Here is a tiny trained network, its code and every weight. The questions are about switching its units off for an input and a class, where a switched-off unit gives its printed mean instead of its output.

import numpy as np


def w(rows, s, z=0):
    codes = np.array(rows[::2]) - 128.0
    scale = np.full(codes.shape[1], s)
    scale[-1] = z or s
    return codes * scale


def f(y):
    return np.maximum(y, 0)


def log_softmax(a):
    a = a - a.max(-1, keepdims=True)
    return a - np.log(np.exp(a).sum(-1, keepdims=True))


def net(x, mask):
    res = np.array(x, float).reshape(1, 7) / 4 @ E
    y = f(res @ A[0][:, :-1].T + A[0][:, -1])
    res = res + np.where(mask, y, B[0][:, -1]) @ B[0][:, :-1]
    return log_softmax(res[-1] @ U[:, :-1].T + U[:, -1])


A, B = {}, {}
E = w([
[121,136,120,126,133],'x0',
[127,62,48,44,89],'x1',
[126,129,124,129,131],'x2',
[130,128,126,126,126],'x3',
[29,86,251,70,186],'x4',
[30,147,113,143,30],'x5',
[129,130,131,126,125],'x6',
],0.011)
A[0] = w([
[161,144,179,158,185,157],'N1',
[235,92,132,108,158,141],'N2',
[148,100,70,125,104,120],'N3',
[120,157,187,142,206,135],'N4',
[179,112,108,97,173,173],'N5',
[134,101,90,143,81,123],'N6',
[138,134,111,30,119,121],'N7',
[52,78,171,64,133,2],'N8',
[118,133,139,120,60,151],'N9',
[104,65,113,166,73,146],'N10',
[163,126,107,122,26,109],'N11',
[188,69,81,133,188,27],'N12',
[69,92,142,76,137,136],'N13',
[143,141,99,143,82,115],'N14',
[55,82,139,102,140,181],'N15',
[154,151,93,125,86,107],'N16',
[155,128,89,127,61,127],'N17',
[128,201,189,247,108,120],'N18',
[97,187,109,163,130,169],'N19',
[171,94,106,69,169,127],'N20',
[69,115,134,174,96,165],'N21',
[145,108,165,139,203,132],'N22',
[97,92,103,110,76,98],'N23',
[135,155,208,149,203,145],'N24',
[185,162,83,176,119,168],'N25',
[197,177,93,188,139,20],'N26',
[82,86,197,82,104,119],'N27',
[145,138,80,156,108,176],'N28',
[121,190,141,200,115,29],'N29',
],0.011,0.01)
B[0] = w([
[79,92,128,80,111,208],'N1',
[150,171,102,158,122,208],'N2',
[113,95,159,108,141,189],'N3',
[75,59,187,92,142,213],'N4',
[164,184,147,201,166,201],'N5',
[87,113,136,96,115,184],'N6',
[161,169,121,144,115,191],'N7',
[251,178,3,86,17,200],'N8',
[132,110,125,115,130,188],'N9',
[132,116,132,94,138,192],'N10',
[90,108,150,94,124,203],'N11',
[204,160,9,63,4,160],'N12',
[160,190,104,190,153,221],'N13',
[89,83,160,104,146,179],'N14',
[114,134,179,170,176,244],'N15',
[97,91,176,95,161,179],'N16',
[85,91,127,68,138,202],'N17',
[253,245,34,187,93,234],'N18',
[84,108,149,163,142,190],'N19',
[212,230,135,220,147,191],'N20',
[174,169,73,136,88,204],'N21',
[88,75,152,104,161,196],'N22',
[132,110,143,93,103,185],'N23',
[75,50,206,106,142,229],'N24',
[205,190,84,144,82,228],'N25',
[119,132,217,219,238,176],'N26',
[179,210,113,202,116,227],'N27',
[101,126,115,59,120,211],'N28',
[172,114,68,72,55,160],'N29',
],0.0076,0.011)
U = w([
[119,161,118,205,134,185],'0',
[139,157,53,96,56,244],'1',
[53,10,140,47,122,40],'2',
],0.012,0.0011)

Each question gives the input, the list of numbers given to net, and the class t.
The units are the neurons (one row each of A and B). Each row of codes is followed by its name. A weight is (code - 128) times the scale printed after its matrix; where a second scale follows, it is the last column's (A, B and U).
mask holds one flag per neuron, in row order. A switched-off neuron (its flag False) gives its mean, the last column of its row in B, instead of its output. The means were averaged over made-up inputs and are rounded, as every weight is.
A unit's drop is (log p(t) with every unit on - log p(t) with that unit switched off) / (log p(t) with every unit on - log p(t) with every unit switched off).
The circuit of an input: a set's keep is (log p(t) with only the set's units on - log p(t) with every unit switched off) / (log p(t) with every unit on - log p(t) with every unit switched off). Starting from the 12 units with the biggest drops (on a tie, the unit counted first), units are removed one at a time, each time the one whose removal leaves the highest keep (on an exact tie, the one counted first), for as long as the keep stays at least 0.8.
circuit, biggest first: the units of the circuit, biggest drop first
k most important neurons: the k neurons with the biggest drops, biggest first
drop when u is switched off: that unit's drop, to one decimal
input [7,3,-8,8,6,0,-2], class 0: most important neuron : (N15)
input [-3,-5,0,-7,-2,2,-3], class 1: circuit, biggest first : (N15, N29)
input [-8,-4,-6,-2,-2,1,3], class 1: circuit, biggest first : (N15, N5)
input [6,1,5,3,8,6,-4], class 1: 3 most important neurons : (N8, N26, N21)
input [3,7,3,-8,2,-7,3], class 0: 2 most important neurons : (N20, N5)
input [-5,5,-4,7,2,-8,-6], class 0: 2 most important neurons : (N20, N5)
input [2,2,-4,-7,6,-1,-3], class 0: 3 most important neurons : (N27, N15, N13)
input [-4,4,6,1,1,0,4], class 0: 2 most important neurons : (N8, N12)
input [-3,-6,1,-3,2,-3,-7], class 2: drop when N12 is switched off : 0.0
input [4,4,-2,-4,1,-1,4], class 0: drop when N8 is switched off : 0.2
input [2,4,0,-8,8,8,-7], class 1: drop when N8 is switched off : 1.9
input [1,7,-5,-4,7,4,-3], class 1: drop when N8 is switched off : 1.5
